Below are the code and all the weights of a small trained network. Each question names an input and a class and asks about switching units off, where a switched-off unit gives its printed mean instead of its output.

import numpy as np


def w(rows, s, z=0):
    codes = np.array(rows[::2]) - 128.0
    scale = np.full(codes.shape[1], s)
    scale[-1] = z or s
    return codes * scale


def f(y):
    return y / 2 * (1 + np.tanh(0.7978845608 * (y + 0.044715 * y**3)))


def log_softmax(a):
    a = a - a.max(-1, keepdims=True)
    return a - np.log(np.exp(a).sum(-1, keepdims=True))


def net(x, mask):
    res = np.array(x, float).reshape(1, 6) / 4 @ E
    y = f(res @ A[0][:, :-1].T + A[0][:, -1])
    res = res + np.where(mask, y, B[0][:, -1]) @ B[0][:, :-1]
    return log_softmax(res[-1] @ U[:, :-1].T + U[:, -1])


A, B = {}, {}
E = w([
[55,177,136,97,169,73,149,78,182,162,118],'x0',
[61,128,80,7,101,221,231,145,141,116,105],'x1',
[79,120,199,95,11,188,96,64,78,230,129],'x2',
[181,128,92,149,136,169,111,185,134,113,168],'x3',
[183,239,44,88,21,124,151,90,132,157,108],'x4',
[126,126,151,21,81,48,145,115,142,146,117],'x5',
],0.013)
A[0] = w([
[165,140,68,142,114,220,166,171,104,111,129,166],'N1',
[89,77,159,123,89,162,124,113,143,142,146,227],'N2',
[195,124,66,123,179,54,174,217,195,123,114,122],'N3',
[209,95,113,191,127,146,133,166,135,153,139,254],'N4',
[118,126,182,138,154,76,114,123,141,168,123,160],'N5',
[4,109,162,128,140,146,179,141,153,139,103,221],'N6',
[136,188,101,94,146,124,126,79,164,162,117,165],'N7',
],0.011,0.0059)
B[0] = w([
[149,30,30,117,46,250,157,216,203,131,140,226],'N1',
[143,112,176,88,165,211,136,57,96,229,173,198],'N2',
[140,97,85,90,137,61,163,80,69,17,214,251],'N3',
[124,116,154,189,117,166,48,199,166,106,114,242],'N4',
[113,123,199,233,250,103,2,105,128,126,147,191],'N5',
[18,149,130,82,217,162,118,151,104,131,113,225],'N6',
[67,172,38,205,73,96,159,80,187,164,176,192],'N7',
],0.0079,0.018)
U = w([
[238,126,190,228,149,80,39,131,120,135,129,126],'0',
[171,125,93,103,176,48,148,133,143,42,170,147],'1',
[142,211,82,136,32,100,111,100,158,225,163,253],'2',
[74,75,188,133,225,138,91,135,121,156,164,44],'3',
[114,133,138,6,14,158,164,105,114,226,115,231],'4',
[69,210,76,96,172,135,202,128,182,122,95,73],'5',
[186,68,96,169,138,183,102,221,165,100,158,14],'6',
],0.012,0.0044)

Each question gives the input, the list of numbers given to net, and the class t.
The units are the neurons (one row each of A and B). Each row of codes is followed by its name. A weight is (code - 128) times the scale printed after its matrix; where a second scale follows, it is the last column's (A, B and U).
mask holds one flag per neuron, in row order. A switched-off neuron (its flag False) gives its mean, the last column of its row in B, instead of its output. The means were averaged over made-up inputs and are rounded, as every weight is.
A unit's drop is (log p(t) with every unit on - log p(t) with that unit switched off) / (log p(t) with every unit on - log p(t) with every unit switched off).
The circuit of an input: a set's keep is (log p(t) with only the set's units on - log p(t) with every unit switched off) / (log p(t) with every unit on - log p(t) with every unit switched off). Starting from all 7 units, units are removed one at a time, each time the one whose removal leaves the highest keep (on an exact tie, the one counted first), for as long as the keep stays at least 0.8.
circuit, biggest first: the units of the circuit, biggest drop first
most important unit: the unit with the biggest drop
top k neurons: the k neurons with the biggest drops, biggest first
drop when u is switched off: that unit's drop, to one decimal
input [-6,4,-6,-1,-6,2], class 1: circuit, biggest first -> (N3)
input [0,8,-3,3,-4,4], class 5: top 3 neurons -> (N6 N5 N4)
input [-5,6,-3,-8,8,-2], class 4: top 2 neurons -> (N1 N4)
input [-5,-7,-5,-2,7,1], class 1: top 3 neurons -> (N3 N5 N2)
input [3,-4,-5,1,-7,2], class 1: top 3 neurons -> (N3 N2 N6)
input [-2,-1,-6,-8,-2,-5], class 1: top 3 neurons -> (N1 N3 N2)
input [-8,-6,-4,3,-3,4], class 0: top 2 neurons -> (N1 N4)
input [2,8,0,1,-2,-6], class 5: top 3 neurons -> (N6 N4 N5)
input [3,-1,-4,-2,4,-4], class 1: top 2 neurons -> (N3 N6)
input [5,4,4,-4,7,8], class 2: top 2 neurons -> (N7 N1)
input [1,8,4,-3,-5,6], class 3: top 3 neurons -> (N6 N1 N7)
input [-2,-4,-1,8,-3,7], class 0: top 3 neurons -> (N1 N4 N6)
input [-7,-2,-1,-7,-5,-6], class 0: top 2 neurons -> (N1 N6)
input [-3,5,-8,3,6,2], class 1: most important unit -> N3
input [-1,-3,-4,-2,-5,-4], class 0: top 2 neurons -> (N1 N6)
input [7,-5,-5,-2,-2,-3], class 0: top 4 neurons -> (N5 N6 N1 N7)
input [8,4,-7,3,8,8], class 1: drop when N3 is switched off -> 2.3
input [5,3,-6,-1,0,-3], class 1: drop when N3 is switched off -> 2.3
input [-4,3,3,6,-3,7], class 4: drop when N4 is switched off -> 0.0
input [-8,0,-6,-5,-2,4], class 1: drop when N3 is switched off -> 0.1
input [2,-5,4,8,-7,-5], class 0: top neuron -> (N6)
